Below is a small trained network, with its code and all its weights. Each question gives an input and a target symbol and asks what happens when units are switched off, that is, made to give their printed mean instead of their output.

import numpy as np


def w(rows, s, z=0):
    codes = np.array(rows[::2]) - 128.0
    scale = np.full(codes.shape[1], s)
    scale[-1] = z or s
    return codes * scale


def f(y):
    return np.maximum(y, 0)


def softmax(a):
    e = np.exp(a - a.max(-1, keepdims=True))
    return e / e.sum(-1, keepdims=True)


def log_softmax(a):
    a = a - a.max(-1, keepdims=True)
    return a - np.log(np.exp(a).sum(-1, keepdims=True))


def net(x, mask):
    ids = ['ΦΩβζστψ'.index(c) for c in x.split()]
    T = len(ids)
    res = E[ids] + P[:T]
    r = res
    for j in range(2):
        rows = slice(2 * j, 2 * j + 2)
        q, k, v = (r @ M[0][rows].T for M in (Q, K, V))
        z = softmax(np.where(np.tri(T) > 0, q @ k.T / 2**0.5, -1e9)) @ v
        o = O[0][rows]
        res = res + np.where(mask[j], z, o[:, -1]) @ o[:, :-1]
    y = f(res @ A[0][:, :-1].T + A[0][:, -1])
    res = res + np.where(mask[2:10], y, B[0][:, -1]) @ B[0][:, :-1]
    return log_softmax(res[-1] @ U[:, :-1].T + U[:, -1])


Q, K, V, O, A, B = {}, {}, {}, {}, {}, {}
E = w([
[9,131,166,173,192,104,106],'Φ',
[138,129,77,155,105,210,157],'Ω',
[151,138,31,126,128,81,101],'β',
[63,167,170,133,24,156,115],'ζ',
[187,54,170,129,208,111,217],'σ',
[194,66,135,88,59,125,105],'τ',
[159,199,164,123,88,36,200],'ψ',
],0.011)
P = w([
[181,164,148,119,159,150,107],'0',
[103,98,89,113,127,144,156],'1',
[146,94,135,239,100,113,136],'2',
[100,52,105,194,87,118,175],'3',
[189,209,164,179,177,166,73],'4',
[70,105,101,3,159,164,149],'5',
[151,212,148,20,212,188,94],'6',
[53,65,78,149,86,128,199],'7',
[207,198,150,193,179,150,44],'8',
],0.0052)
Q[0] = w([
[140,68,126,254,74,88,121],'head 0',
[218,207,183,179,181,150,44],'head 0',
[44,76,69,43,99,112,201],'head 1',
[111,67,110,234,74,86,167],'head 1',
],0.037)
K[0] = w([
[152,203,154,50,190,177,70],'head 0',
[55,112,82,15,133,128,187],'head 0',
[190,134,170,255,125,121,86],'head 1',
[187,218,174,74,196,176,56],'head 1',
],0.037)
V[0] = w([
[195,155,19,100,220,33,102],'head 0',
[83,117,152,115,26,57,65],'head 0',
[55,235,102,138,90,129,219],'head 1',
[168,143,2,88,67,196,173],'head 1',
],0.011)
O[0] = w([
[126,143,151,1,197,159,119,95],'head 0',
[145,94,147,187,128,108,179,163],'head 0',
[84,13,116,133,100,122,110,143],'head 1',
[50,105,80,51,87,131,223,3],'head 1',
],0.0089,0.004)
A[0] = w([
[204,107,90,123,97,186,120,48],'neuron 0',
[126,155,87,154,158,253,134,128],'neuron 1',
[140,125,133,133,79,223,164,153],'neuron 2',
[73,184,108,112,35,141,52,239],'neuron 3',
[70,139,113,89,129,137,181,6],'neuron 4',
[130,137,144,69,161,181,114,83],'neuron 5',
[169,125,60,104,111,51,93,212],'neuron 6',
[200,123,166,79,49,105,116,113],'neuron 7',
],0.013,0.0019)
B[0] = w([
[49,58,111,145,168,101,114,219],'neuron 0',
[59,102,96,218,54,59,167,187],'neuron 1',
[127,101,163,61,45,52,129,192],'neuron 2',
[194,166,97,97,133,240,94,205],'neuron 3',
[239,161,239,214,140,173,54,255],'neuron 4',
[171,54,40,205,141,57,148,217],'neuron 5',
[99,190,68,58,170,157,144,224],'neuron 6',
[2,116,184,72,133,134,172,236],'neuron 7',
],0.0093,0.0046)
U = w([
[119,174,4,111,182,121,108,79],'Φ',
[134,150,114,109,100,197,108,91],'Ω',
[35,95,125,56,172,132,119,170],'β',
[206,87,125,109,188,112,159,55],'ζ',
[49,181,140,183,213,131,67,214],'σ',
[104,130,73,163,88,108,130,13],'τ',
[86,243,164,106,147,87,199,251],'ψ',
],0.0049,0.0022)

Each question gives the input, a string of symbols that net reads in full, and the target symbol t.
The units are the heads (2 rows each of Q, K, V and O) and the neurons (one row each of A and B). Each row of codes is followed by its name. A weight is (code - 128) times the scale printed after its matrix; where a second scale follows, it is the last column's (O, A, B and U).
mask holds one flag per unit, heads first, then neurons. A switched-off unit (its flag False) gives its mean, the last column of its rows in O or B, instead of its output. The means were averaged over made-up inputs and are rounded, as every weight is.
A unit's drop is (log p(t) with every unit on - log p(t) with that unit switched off) / (log p(t) with every unit on - log p(t) with every unit switched off).
The circuit of an input: a set's keep is (log p(t) with only the set's units on - log p(t) with every unit switched off) / (log p(t) with every unit on - log p(t) with every unit switched off). Starting from all 10 units, units are removed one at a time, each time the one whose removal leaves the highest keep (on an exact tie, the one counted first), for as long as the keep stays at least 0.8.
units of the circuit, in order: the units of the circuit, biggest drop first
unit that matters most: the unit with the biggest drop
heads that matter: for each layer, one digit per head in row order, 1 if its drop is at least 0.15 and else 0, layers parted by /
drop of u: that unit's drop, to one decimal
input ψ β Φ β Φ Ω ψ, target ζ: units of the circuit, in order => [head 0; neuron 5; neuron 4; head 1]
input Ω τ Ω β, target Ω: heads that matter => 11
input ζ Φ β Ω ψ σ, target ζ: units of the circuit, in order => [head 0; neuron 5; neuron 4; head 1]
input τ Φ β Φ Φ Ω, target ζ: unit that matters most => head 0
input Φ β Ω σ Φ Φ Φ, target Φ: heads that matter => 10
input τ β Ω, target ψ: heads that matter => 01
input Φ β Φ Φ ζ β Φ Ω ζ, target ζ: units of the circuit, in order => [head 0; neuron 5; head 1; neuron 4]
input Φ ζ Φ Φ τ, target τ: heads that matter => 11
input τ Ω Φ Φ, target ψ: heads that matter => 01
input Φ ζ Φ β Φ, target τ: heads that matter => 11
input Ω τ β, target Ω: units of the circuit, in order => [head 1; neuron 3; head 0; neuron 4]
input Φ ψ β τ Φ Ω Φ Φ ψ, target Ω: units of the circuit, in order => [head 1; head 0; neuron 3; neuron 4]
input Φ τ β Φ Ω, target ψ: heads that matter => 11
input σ τ Φ Ω Ω τ τ β σ, target ψ: units of the circuit, in order => [head 1]
input Φ Φ Φ ζ Ω, target τ: heads that matter => 00
input β Φ Φ Φ Φ σ Ω Φ τ, target Φ: heads that matter => 11
input Φ ψ Φ Ω τ Ω, target τ: heads that matter => 10
input Φ β Φ Φ β, target ζ: drop of head 1 => 0.8
input β β Φ ζ Ω ζ τ, target τ: drop of head 1 => 0.2
input Φ Φ ζ ζ β Ω Ω Φ Φ, target Ω: unit that matters most => head 1
input ζ Φ Φ Φ, target τ: drop of head 0 => 0.8
